(in the rows, 128 means zero)
Each row is followed by its class.
[60, 86, 152, 114, 107, 94, 145, 139, 90, 115, 118, 147, 152, 100, 95, 197, 141, 118, 160, 114, 162, 131, 88, 160, 130, 123, 81, 157, 141, 80, 59, 140, 143, 154, 138]
k821
[71, 138, 93, 110, 109, 190, 103, 164, 87, 152, 152, 110, 123, 133, 101, 173, 94, 126, 83, 111, 151, 104, 153, 79, 114, 127, 110, 117, 120, 119, 117, 127, 100, 145, 146]
k640
[121, 140, 120, 101, 101, 137, 138, 170, 116, 140, 160, 152, 99, 120, 112, 170, 112, 114, 141, 113, 162, 97, 145, 115, 121, 146, 164, 173, 108, 129, 90, 138, 96, 123, 139]
k232
[56, 89, 179, 119, 117, 78, 117, 118, 103, 56, 124, 125, 108, 113, 101, 152, 130, 147, 141, 95, 124, 172, 90, 178, 134, 158, 82, 124, 152, 75, 99, 143, 138, 154, 119]
k817
[45, 91, 161, 106, 111, 130, 159, 159, 92, 139, 149, 130, 64, 114, 120, 202, 104, 117, 118, 107, 171, 82, 152, 103, 126, 108, 158, 149, 137, 103, 96, 107, 106, 121, 164]
k297
[60, 92, 221, 74, 128, 100, 138, 121, 90, 63, 130, 154, 125, 89, 106, 175, 143, 157, 123, 79, 140, 170, 94, 208, 131, 120, 89, 123, 132, 58, 78, 121, 139, 167, 114]
k817
[48, 77, 167, 128, 98, 96, 120, 108, 126, 110, 124, 132, 158, 99, 97, 145, 116, 150, 99, 116, 140, 125, 102, 191, 155, 156, 84, 143, 118, 60, 107, 141, 123, 185, 115]
k821
[89, 119, 138, 108, 113, 151, 139, 149, 85, 187, 155, 126, 121, 117, 105, 166, 100, 110, 98, 122, 176, 87, 138, 114, 131, 121, 139, 126, 101, 147, 127, 128, 99, 137, 164]
k497
[42, 98, 180, 138, 97, 93, 121, 128, 106, 106, 111, 164, 125, 136, 121, 154, 116, 149, 90, 91, 136, 123, 105, 173, 138, 147, 86, 124, 144, 88, 147, 123, 123, 162, 120]
k272
[92, 118, 128, 145, 113, 134, 128, 160, 112, 109, 165, 121, 63, 134, 113, 155, 132, 138, 124, 97, 164, 126, 126, 133, 112, 130, 110, 153, 91, 150, 182, 116, 126, 123, 133]
k821
[82, 89, 149, 65, 67, 140, 99, 157, 111, 133, 175, 119, 122, 116, 117, 157, 105, 122, 126, 76, 169, 111, 148, 118, 107, 114, 126, 143, 145, 139, 123, 122, 95, 105, 138]
k297
[65, 136, 134, 131, 118, 142, 123, 161, 107, 127, 145, 109, 118, 142, 101, 187, 84, 118, 108, 116, 155, 104, 136, 88, 131, 101, 161, 156, 131, 109, 88, 108, 128, 127, 137]
k821
[14, 80, 136, 121, 109, 88, 153, 112, 130, 114, 87, 132, 105, 127, 99, 168, 117, 144, 127, 123, 147, 129, 98, 140, 170, 150, 84, 160, 113, 75, 112, 120, 138, 188, 133]
k984
[46, 81, 123, 111, 99, 159, 128, 131, 106, 173, 162, 113, 93, 103, 123, 157, 95, 104, 100, 104, 181, 106, 147, 95, 121, 97, 133, 131, 157, 142, 137, 100, 98, 120, 152]
k817
[45, 61, 188, 127, 116, 98, 137, 101, 98, 76, 93, 116, 74, 92, 89, 159, 114, 163, 120, 116, 95, 151, 104, 189, 169, 142, 115, 151, 117, 45, 112, 119, 157, 165, 106]
k497
[72, 155, 139, 128, 113, 119, 123, 134, 105, 130, 112, 141, 115, 113, 100, 166, 101, 113, 84, 99, 176, 107, 131, 122, 119, 135, 144, 132, 156, 127, 107, 121, 129, 160, 151]
k821
[82, 77, 171, 139, 101, 73, 123, 127, 90, 89, 106, 117, 97, 113, 99, 157, 102, 158, 162, 122, 109, 132, 100, 175, 156, 144, 99, 147, 107, 79, 150, 119, 148, 135, 106]
k497
[51, 73, 188, 131, 113, 88, 128, 93, 115, 112, 101, 142, 110, 87, 129, 152, 125, 149, 88, 98, 147, 149, 93, 177, 139, 144, 83, 112, 138, 75, 145, 131, 128, 163, 135]
k228
[71, 87, 179, 147, 130, 83, 108, 94, 117, 55, 107, 139, 128, 90, 87, 174, 88, 144, 150, 108, 103, 169, 100, 224, 151, 144, 94, 144, 143, 64, 91, 135, 110, 159, 96]
k817
[80, 134, 168, 140, 115, 150, 124, 142, 99, 121, 153, 108, 60, 141, 108, 155, 103, 124, 106, 130, 160, 94, 160, 107, 148, 147, 157, 130, 111, 108, 146, 104, 114, 138, 146]
k232
[87, 117, 120, 128, 101, 137, 125, 139, 96, 174, 162, 71, 97, 106, 95, 165, 113, 120, 104, 143, 159, 127, 139, 116, 139, 131, 171, 159, 120, 139, 100, 118, 123, 130, 149]
k297
[78, 107, 100, 138, 128, 163, 127, 156, 97, 167, 148, 104, 112, 115, 92, 181, 107, 119, 109, 136, 148, 117, 153, 82, 130, 136, 138, 167, 105, 128, 120, 127, 140, 132, 118]
k640
[94, 89, 203, 97, 97, 98, 127, 130, 113, 125, 143, 117, 152, 72, 83, 154, 152, 117, 152, 129, 142, 139, 106, 187, 128, 145, 102, 142, 105, 84, 137, 124, 162, 131, 82]
k228
[102, 112, 107, 85, 107, 150, 149, 148, 106, 143, 161, 99, 118, 89, 81, 152, 97, 112, 122, 95, 156, 105, 147, 135, 113, 138, 157, 135, 111, 169, 123, 143, 128, 151, 152]
k984
[96, 128, 101, 147, 112, 153, 156, 131, 135, 145, 142, 105, 119, 121, 84, 122, 100, 133, 79, 111, 156, 114, 131, 140, 140, 150, 143, 152, 76, 146, 128, 117, 113, 162, 118]
k640
[33, 92, 158, 126, 141, 75, 131, 110, 107, 99, 92, 139, 93, 116, 97, 176, 143, 155, 146, 128, 119, 143, 92, 199, 166, 153, 62, 144, 133, 64, 110, 143, 116, 167, 139]
k297
[44, 81, 174, 109, 113, 89, 140, 112, 91, 121, 118, 130, 117, 105, 107, 136, 134, 160, 103, 116, 139, 149, 86, 211, 179, 134, 91, 139, 132, 87, 71, 126, 125, 179, 146]
k272
[103, 128, 172, 115, 130, 174, 185, 153, 85, 157, 163, 151, 98, 91, 109, 144, 84, 127, 84, 102, 158, 107, 138, 116, 123, 134, 195, 133, 118, 120, 118, 91, 124, 144, 129]
k232
[60, 107, 140, 122, 86, 182, 127, 129, 81, 173, 133, 105, 64, 116, 109, 139, 106, 132, 113, 119, 143, 102, 149, 114, 122, 129, 134, 129, 120, 108, 142, 100, 111, 114, 142]
k272
[84, 90, 141, 174, 103, 92, 134, 147, 59, 111, 137, 119, 109, 137, 125, 183, 150, 173, 118, 137, 144, 144, 73, 155, 158, 143, 83, 129, 121, 44, 102, 136, 148, 163, 151]
k640
[106, 100, 94, 148, 97, 143, 139, 160, 75, 146, 161, 95, 166, 109, 90, 177, 62, 137, 93, 108, 164, 90, 149, 111, 130, 143, 171, 161, 95, 129, 121, 111, 105, 152, 122]
k272
[75, 100, 175, 112, 91, 131, 125, 125, 90, 151, 118, 102, 107, 85, 108, 154, 113, 113, 61, 104, 170, 117, 147, 114, 141, 151, 158, 132, 103, 152, 108, 109, 115, 142, 149]
k297
[113, 133, 120, 105, 90, 128, 119, 161, 98, 141, 115, 127, 140, 128, 97, 186, 113, 125, 124, 123, 142, 67, 147, 105, 135, 126, 157, 144, 101, 130, 138, 114, 121, 149, 138]
k297
[99, 120, 173, 116, 94, 133, 136, 141, 118, 149, 180, 121, 131, 102, 122, 142, 110, 121, 101, 120, 174, 98, 157, 143, 107, 129, 152, 141, 113, 122, 127, 119, 125, 132, 120]
k232
[50, 96, 141, 150, 106, 85, 152, 109, 96, 121, 81, 132, 110, 133, 65, 160, 102, 167, 119, 125, 107, 113, 96, 185, 175, 151, 121, 150, 111, 57, 115, 116, 143, 185, 110]
k984
[82, 96, 146, 121, 93, 147, 134, 141, 96, 174, 138, 137, 164, 95, 115, 175, 63, 115, 89, 97, 166, 114, 143, 126, 126, 126, 161, 166, 126, 167, 100, 105, 94, 135, 132]
k297
[78, 114, 125, 83, 104, 138, 127, 152, 107, 153, 114, 134, 121, 113, 128, 185, 91, 114, 116, 103, 160, 115, 141, 65, 124, 107, 137, 141, 125, 140, 107, 112, 130, 131, 148]
k984
[107, 147, 145, 91, 134, 154, 141, 167, 96, 121, 156, 112, 123, 114, 116, 172, 106, 121, 118, 99, 161, 124, 137, 113, 126, 135, 144, 132, 104, 139, 105, 137, 133, 144, 156]
k272
[81, 136, 137, 127, 96, 157, 109, 158, 106, 120, 159, 103, 85, 137, 99, 182, 77, 115, 109, 100, 173, 105, 179, 105, 122, 112, 121, 140, 126, 126, 142, 112, 142, 141, 125]
k984
[87, 100, 211, 135, 112, 80, 136, 132, 94, 110, 134, 143, 146, 122, 104, 188, 108, 159, 132, 122, 144, 128, 91, 189, 156, 119, 95, 124, 88, 62, 126, 122, 145, 166, 119]
k984
[23, 69, 152, 116, 116, 108, 159, 122, 108, 100, 90, 162, 92, 104, 96, 173, 113, 147, 127, 116, 127, 113, 107, 174, 152, 127, 80, 161, 116, 53, 85, 123, 118, 179, 126]
k497
[103, 118, 132, 116, 70, 160, 129, 133, 117, 167, 142, 110, 102, 105, 108, 134, 84, 122, 69, 88, 157, 111, 153, 113, 131, 152, 179, 155, 85, 154, 107, 122, 103, 131, 123]
k817
[87, 126, 121, 105, 126, 141, 112, 126, 104, 121, 151, 127, 98, 128, 87, 158, 95, 120, 80, 86, 133, 120, 148, 171, 136, 146, 167, 140, 158, 130, 90, 156, 70, 135, 150]
k497
[40, 78, 166, 101, 106, 91, 142, 120, 100, 127, 121, 145, 99, 92, 103, 151, 133, 142, 114, 111, 131, 170, 92, 178, 157, 165, 93, 155, 132, 82, 50, 145, 129, 168, 123]
k817
[40, 121, 170, 94, 133, 105, 127, 151, 110, 116, 165, 91, 56, 135, 125, 169, 135, 125, 96, 105, 167, 129, 129, 143, 142, 126, 136, 130, 125, 138, 126, 128, 114, 121, 173]
k228
[52, 115, 158, 70, 102, 151, 149, 142, 117, 155, 153, 116, 41, 123, 115, 156, 132, 127, 109, 115, 160, 111, 154, 120, 133, 122, 131, 145, 90, 120, 81, 131, 122, 141, 159]
k232
[70, 114, 146, 115, 120, 104, 138, 159, 89, 121, 107, 158, 99, 140, 100, 192, 135, 166, 89, 103, 111, 137, 93, 136, 161, 146, 106, 139, 99, 71, 94, 148, 155, 175, 125]
k640
[50, 91, 205, 114, 115, 101, 108, 120, 106, 101, 109, 147, 118, 117, 114, 172, 115, 154, 131, 101, 117, 161, 97, 180, 151, 135, 59, 129, 119, 62, 119, 140, 142, 142, 110]
k984
[58, 122, 133, 68, 107, 149, 122, 155, 82, 137, 155, 122, 68, 100, 88, 184, 121, 125, 132, 107, 174, 96, 153, 130, 118, 148, 120, 144, 109, 100, 92, 136, 89, 140, 165]
k821
[73, 72, 151, 97, 110, 91, 154, 160, 82, 102, 123, 186, 151, 90, 112, 158, 127, 150, 136, 104, 111, 151, 79, 181, 142, 164, 77, 150, 131, 79, 52, 143, 115, 172, 118]
k272
[90, 118, 147, 112, 105, 137, 135, 137, 83, 173, 129, 132, 119, 95, 108, 165, 129, 127, 72, 110, 168, 124, 134, 116, 118, 132, 169, 152, 115, 146, 110, 101, 112, 132, 136]
k297
[64, 80, 188, 114, 103, 98, 115, 147, 107, 93, 124, 170, 111, 120, 94, 179, 143, 148, 143, 114, 111, 118, 102, 191, 166, 134, 97, 159, 123, 54, 123, 121, 126, 137, 94]
k640
[53, 87, 177, 140, 103, 85, 135, 107, 116, 127, 115, 167, 101, 110, 105, 165, 129, 166, 102, 105, 137, 158, 90, 202, 140, 127, 90, 156, 141, 44, 73, 141, 145, 160, 105]
k640
[78, 111, 153, 106, 87, 163, 124, 148, 105, 178, 144, 110, 84, 113, 107, 161, 100, 114, 120, 128, 156, 89, 159, 70, 130, 133, 171, 160, 104, 116, 112, 125, 140, 116, 136]
k232
[50, 71, 161, 129, 98, 75, 128, 113, 118, 118, 119, 153, 133, 93, 120, 166, 117, 142, 126, 94, 129, 180, 66, 195, 127, 134, 66, 153, 154, 66, 98, 149, 124, 129, 106]
k497
[100, 91, 154, 77, 103, 140, 123, 159, 101, 126, 176, 147, 88, 99, 111, 129, 112, 132, 148, 86, 151, 126, 123, 133, 118, 136, 134, 146, 124, 116, 123, 111, 72, 84, 123]
k272
[95, 122, 124, 94, 101, 162, 160, 149, 97, 185, 176, 120, 110, 111, 101, 158, 120, 115, 100, 119, 158, 97, 149, 158, 139, 131, 154, 148, 108, 125, 83, 129, 94, 137, 142]
k232
[60, 86, 157, 170, 91, 91, 139, 115, 121, 151, 104, 169, 103, 98, 109, 150, 125, 142, 151, 129, 126, 108, 82, 204, 158, 174, 69, 158, 124, 39, 138, 151, 117, 138, 113]
k821
[60, 68, 169, 113, 81, 90, 140, 117, 107, 132, 119, 112, 111, 87, 121, 117, 141, 139, 117, 114, 137, 147, 88, 192, 154, 152, 98, 144, 128, 110, 118, 118, 133, 137, 126]
k228
[95, 141, 127, 113, 82, 172, 140, 135, 115, 167, 145, 104, 117, 111, 95, 149, 119, 110, 104, 120, 177, 108, 141, 124, 131, 140, 149, 154, 100, 112, 97, 121, 119, 139, 138]
k984
[116, 124, 160, 104, 107, 158, 123, 164, 85, 131, 150, 131, 100, 79, 97, 166, 95, 101, 120, 101, 152, 114, 155, 101, 125, 155, 185, 150, 139, 131, 124, 117, 137, 121, 123]
k272
[88, 138, 165, 118, 103, 134, 130, 144, 84, 163, 146, 97, 117, 120, 108, 168, 89, 111, 98, 103, 172, 132, 136, 107, 121, 145, 141, 117, 120, 158, 123, 113, 122, 124, 146]
k297
[77, 91, 138, 100, 93, 141, 139, 128, 90, 133, 118, 124, 55, 92, 105, 162, 113, 121, 145, 96, 151, 107, 151, 124, 112, 137, 147, 153, 124, 122, 120, 106, 113, 107, 138]
k821
[78, 65, 172, 139, 98, 110, 125, 102, 140, 120, 117, 141, 138, 93, 127, 135, 95, 155, 149, 108, 113, 127, 84, 158, 138, 153, 110, 140, 99, 64, 147, 143, 102, 121, 112]
k817
[79, 89, 199, 128, 105, 81, 113, 134, 114, 92, 131, 147, 131, 85, 102, 157, 123, 149, 131, 108, 138, 140, 103, 177, 128, 135, 81, 138, 113, 68, 152, 122, 153, 147, 85]
k272
[67, 98, 153, 135, 117, 86, 142, 130, 87, 107, 115, 138, 136, 111, 112, 174, 131, 151, 107, 107, 143, 130, 78, 168, 129, 122, 89, 123, 134, 62, 95, 153, 141, 165, 148]
k497
[43, 79, 125, 140, 94, 86, 129, 110, 121, 130, 115, 139, 125, 150, 87, 168, 99, 138, 169, 126, 146, 124, 94, 161, 141, 109, 54, 146, 129, 92, 100, 128, 110, 161, 128]
k232
[32, 75, 166, 106, 118, 96, 125, 137, 99, 134, 106, 145, 146, 103, 122, 174, 113, 141, 130, 131, 141, 147, 76, 129, 147, 128, 62, 140, 113, 83, 63, 139, 116, 157, 149]
k228
[41, 102, 160, 98, 112, 66, 117, 129, 113, 82, 114, 150, 127, 132, 88, 187, 144, 144, 122, 102, 155, 117, 108, 192, 139, 129, 84, 147, 137, 70, 96, 134, 111, 170, 127]
k228
[45, 61, 161, 110, 117, 92, 149, 136, 104, 99, 136, 116, 118, 103, 110, 151, 110, 179, 120, 129, 113, 149, 97, 181, 175, 153, 85, 151, 82, 55, 97, 110, 121, 166, 103]
k640
[53, 78, 146, 117, 95, 91, 117, 124, 116, 139, 129, 134, 112, 88, 100, 149, 157, 151, 107, 110, 160, 145, 83, 160, 116, 140, 84, 157, 117, 83, 92, 170, 138, 155, 140]
k228
[93, 111, 154, 101, 94, 181, 126, 151, 93, 167, 168, 124, 109, 100, 90, 147, 109, 124, 88, 102, 171, 124, 142, 93, 112, 123, 156, 144, 118, 138, 136, 96, 124, 134, 124]
k297
[68, 93, 166, 102, 118, 105, 165, 128, 90, 132, 143, 129, 135, 109, 96, 167, 100, 147, 148, 107, 134, 147, 90, 202, 150, 115, 93, 131, 122, 87, 64, 133, 133, 165, 128]
k817
